Small tables with named rows and columns. After each table, cells are looked up by row and column.

Lesavo
          Fikag  Tamedap    Sevi     Gem  Bivivus    Pimo  Lifozu  Venodu
Pugu      0.044   -2.246   5.597   2.086    5.899   7.779   6.426  -7.525
Ketazav   6.306    1.510  -7.346  -1.554   -2.603   7.864  -4.158  -3.273
Renat     5.632   -3.892   1.617   1.052    2.811   1.595   6.203   4.674
Vova     -6.310    6.096  -1.433   2.864    4.160  -0.975  -5.523   5.901
Volos     2.873    5.821  -3.546  -0.742   -6.157   2.851   2.627  -2.439
Zumukaz  -1.741    5.198   2.389   1.018   -7.384  -2.650  -1.153  -0.649
Sen       7.101    8.255  -6.679  -4.166    0.270  -4.396   2.903  -3.213
Rop       6.842    4.549  -2.283   2.644   -6.838  -2.129  -5.287  -3.134
Ponavi   -0.676    6.514   7.570   5.566    7.038   2.615  -3.674   4.141
Ruv       0.159   -4.461   1.379   7.478    2.363   6.266   0.778   1.358
Nes      -1.057    6.052   0.957   0.142   -2.431   3.961  -5.299   6.414
Kiz       8.033    4.094   6.383   2.802    0.623  -7.404  -7.520   7.836
Giki     -4.046   -0.359   8.107   0.423    5.163  -4.806   2.322   8.586
Nen      -4.612    6.649   3.023  -4.866    5.729   6.608   6.964  -0.257

Volos, Lifozu: 2.627
Ketazav, Venodu: -3.273
Rop, Tamedap: 4.549
Rop, Lifozu: -5.287
Nes, Sevi: 0.957
Vova, Fikag: -6.310
Giki, Bivivus: 5.163
Pugu, Sevi: 5.597
Sen, Tamedap: 8.255

Panava:
columns: Gop, Sif, Kiludel, Gese, Levomes, Mapepor, Suro
Burip: [2158, 2428, 5799, 2059, 6323, 3629, 5140]
Duz: [1579, 3232, 6206, 2784, 6114, 4525, 5522]
Loro: [5117, 4459, 4746, 3950, 4876, 4608, 4180]
Vef: [9103, 7464, 3384, 8926, 3267, 5372, 4730]
Guv: [6152, 6563, 1787, 2931, 2163, 6992, 7238]
Reg: [3537, 4035, 7380, 7172, 7609, 1359, 3175]
Bekun: [9345, 7477, 2972, 8503, 4131, 5235, 4750]
Rul: [3509, 4438, 5771, 4345, 5731, 3609, 5494]
Kav: [3880, 3035, 7548, 7099, 7069, 2197, 2934]
Geran: [6368, 5823, 2152, 2908, 1990, 7389, 6466]
Vilogi: [1192, 3191, 6192, 2313, 6055, 4249, 5479]

Rul, Levomes -> 5731
Burip, Mapepor -> 3629
Burip, Gese -> 2059
Bekun, Kiludel -> 2972
Geran, Levomes -> 1990
Geran, Kiludel -> 2152
Reg, Sif -> 4035
Guv, Kiludel -> 1787
Rul, Kiludel -> 5771
Loro, Suro -> 4180
Geran, Gese -> 2908

Geme:
         Posokik  Tunug  Rizaz  Teged  Kob  Mun  Rivo  Mefubob  Lezoz
Pobukek      -96     -9     -9     50  -54   -7   -36       12     55
Lelat        -27     34     34    -29   -3  -42    28      -66    -69
Tes           36    -14    -14    -55   11  -21     0      -29    -57
Pafuv          7    -61    -61      4  -23    6   -60       40     43
Buz          -32     12     12     43    4  -77    -4       -5     14
Loridid        2    -61    -61    -75  -40   69   -39       -9    -22
Fim            7    -61    -61      4  -16    0   -57       40     43
Midobog      -17     17     17     36   11  -84     0       -9      2
Saka          -8    -39    -39    -68  -37   55   -25      -25    -40
Zeli         -22    -44    -44    -75  -50   69   -25      -29    -34
Zomokal      -22     12     12     50   14  -91    -4        4     14
Govilop       -3    -61    -61     -3  -27   13   -57       36     43
Sen           46    -14    -14    -68   17  -21     7      -38    -69
Les           51    -31    -31    -62   11   -7   -11      -21    -51

Lelat, Teged: -29
Saka, Lezoz: -40
Fim, Rivo: -57
Tes, Rizaz: -14
Les, Rizaz: -31
Pobukek, Kob: -54
Lelat, Mefubob: -66
Sen, Mun: -21
Zeli, Mefubob: -29
Midobog, Rivo: 0
Sen, Tunug: -14
Saka, Rizaz: -39
Loridid, Kob: -40
Buz, Posokik: -32
Row with the largest Lezoz: Pobukek

Senopo.tsv
	Kir	Belom	Sul	Duzirap
Dag	0.658	0.358	0.503	0.510
Fipes	0.420	0.550	0.289	0.374
Ked	0.659	0.392	0.804	0.588
Direna	0.593	0.476	0.468	0.403
Rigena	0.251	0.689	0.343	0.306
Turug	0.809	0.386	0.697	0.439
Mizeg	0.386	0.443	0.388	0.563
Tibef	0.292	0.598	0.191	0.353

Turug, Belom: 0.386
Tibef, Belom: 0.598
Mizeg, Belom: 0.443
Dag, Belom: 0.358
Tibef, Duzirap: 0.353
Turug, Duzirap: 0.439
Tibef, Kir: 0.292
Mizeg, Kir: 0.386
Turug, Sul: 0.697
Mizeg, Sul: 0.388
Fipes, Sul: 0.289

Topef.csv
,Dalur,Bezal,Sadu,Bovus,Suzizu
Ravif,29404,41692,46350,66757,69777
Tas,86782,67235,39013,36136,54718
Kiz,35517,39848,52904,38608,35137
Zatut,32326,72750,53067,89415,54289
Retaka,84855,69599,32925,43671,55627
Vaz,5804,21926,43086,39286,19650
Vanol,31895,21725,21061,44187,66103
Fetag,20381,31653,40673,34379,13122

Zatut, Bezal -> 72750
Ravif, Bezal -> 41692
Ravif, Sadu -> 46350
Fetag, Bovus -> 34379
Zatut, Dalur -> 32326
Ravif, Dalur -> 29404
Vaz, Sadu -> 43086
Retaka, Suzizu -> 55627
Retaka, Sadu -> 32925
Fetag, Dalur -> 20381
Tas, Bezal -> 67235
Tas, Suzizu -> 54718
Ravif, Bovus -> 66757
Vaz, Dalur -> 5804
Zatut, Bovus -> 89415

Table Nuritam
columns: Vut, Sal, Pivu, Mutap, Gog, Fop, Piv
Mufumid: [59.3, 36.0, 57.1, 50.8, 69.1, 66.0, 86.1]
Kelito: [58.5, 93.9, 69.9, 77.1, 49.3, 56.8, 86.9]
Kan: [76.1, 81.0, 71.8, 74.1, 80.3, 23.4, 45.7]
Gir: [81.7, 83.2, 81.3, 77.2, 81.7, 32.3, 56.6]
Vamafe: [58.1, 84.2, 68.5, 81.2, 68.4, 47.4, 82.1]
Nem: [59.6, 63.5, 66.3, 63.6, 79.9, 56.3, 69.0]
Nom: [68.8, 63.2, 72.4, 56.5, 72.1, 63.4, 98.3]
Baribun: [61.5, 67.9, 65.3, 52.5, 74.1, 70.2, 61.9]

What is the Gog of Mufumid in Nuritam?
69.1
What is the Vut of Baribun in Nuritam?
61.5
What is the Pivu of Baribun in Nuritam?
65.3
What is the Gog of Nem in Nuritam?
79.9
What is the Fop of Nom in Nuritam?
63.4
What is the Piv of Gir in Nuritam?
56.6
What is the Mutap of Vamafe in Nuritam?
81.2
What is the Piv of Nom in Nuritam?
98.3
What is the Mutap of Nom in Nuritam?
56.5
What is the Fop of Vamafe in Nuritam?
47.4
What is the Gog of Nom in Nuritam?
72.1
What is the Mutap of Kan in Nuritam?
74.1
What is the Fop of Nem in Nuritam?
56.3
What is the Mutap of Gir in Nuritam?
77.2
What is the Mutap of Baribun in Nuritam?
52.5
What is the Sal of Nem in Nuritam?
63.5
Row with the largest Pivu: Gir

Puzat:
|  | Kodab | Galomim | Zoziri |
|---|---|---|---|
| Vututif | 60 | 46 | 12 |
| Lutepe | 42 | 67 | 245 |
| Zev | 125 | 137 | 133 |
| Kun | 74 | 38 | 144 |

What is the Kodab of Zev in Puzat?
125
What is the Kodab of Vututif in Puzat?
60
What is the Kodab of Lutepe in Puzat?
42
What is the Galomim of Vututif in Puzat?
46
What is the Kodab of Kun in Puzat?
74
What is the Galomim of Zev in Puzat?
137
What is the Zoziri of Kun in Puzat?
144
What is the Galomim of Kun in Puzat?
38
What is the Zoziri of Lutepe in Puzat?
245
Which row has the largest Zoziri? Lutepe

Pomebaf =
         Pumadop  Nati  Zigifu
Beput        0.4   0.3     0.9
Fekobap      0.4   0.3     0.9
Vup          0.8   0.6     0.3
Gifo         0.9   0.7     0.5
Tob          0.9   0.7     0.5
Vemomak      0.5   0.5     0.3
Lada         0.5   0.5     0.2
Gup          0.7   0.7     0.7
Ruzaveg      0.9   0.7     0.6
Diser        0.9   0.7     0.4
Fubiva       0.5   0.5     0.8
Semal        0.9   0.7     0.5
Mer          0.7   0.6     0.3
Tekevig      0.8   0.7     0.6

Lada, Zigifu => 0.2
Tekevig, Pumadop => 0.8
Mer, Zigifu => 0.3
Diser, Pumadop => 0.9
Fekobap, Pumadop => 0.4
Fekobap, Zigifu => 0.9
Mer, Nati => 0.6
Diser, Nati => 0.7
Fekobap, Nati => 0.3
Vup, Zigifu => 0.3
Tekevig, Nati => 0.7
Mer, Pumadop => 0.7
Ruzaveg, Zigifu => 0.6
Fubiva, Pumadop => 0.5
Gifo, Pumadop => 0.9

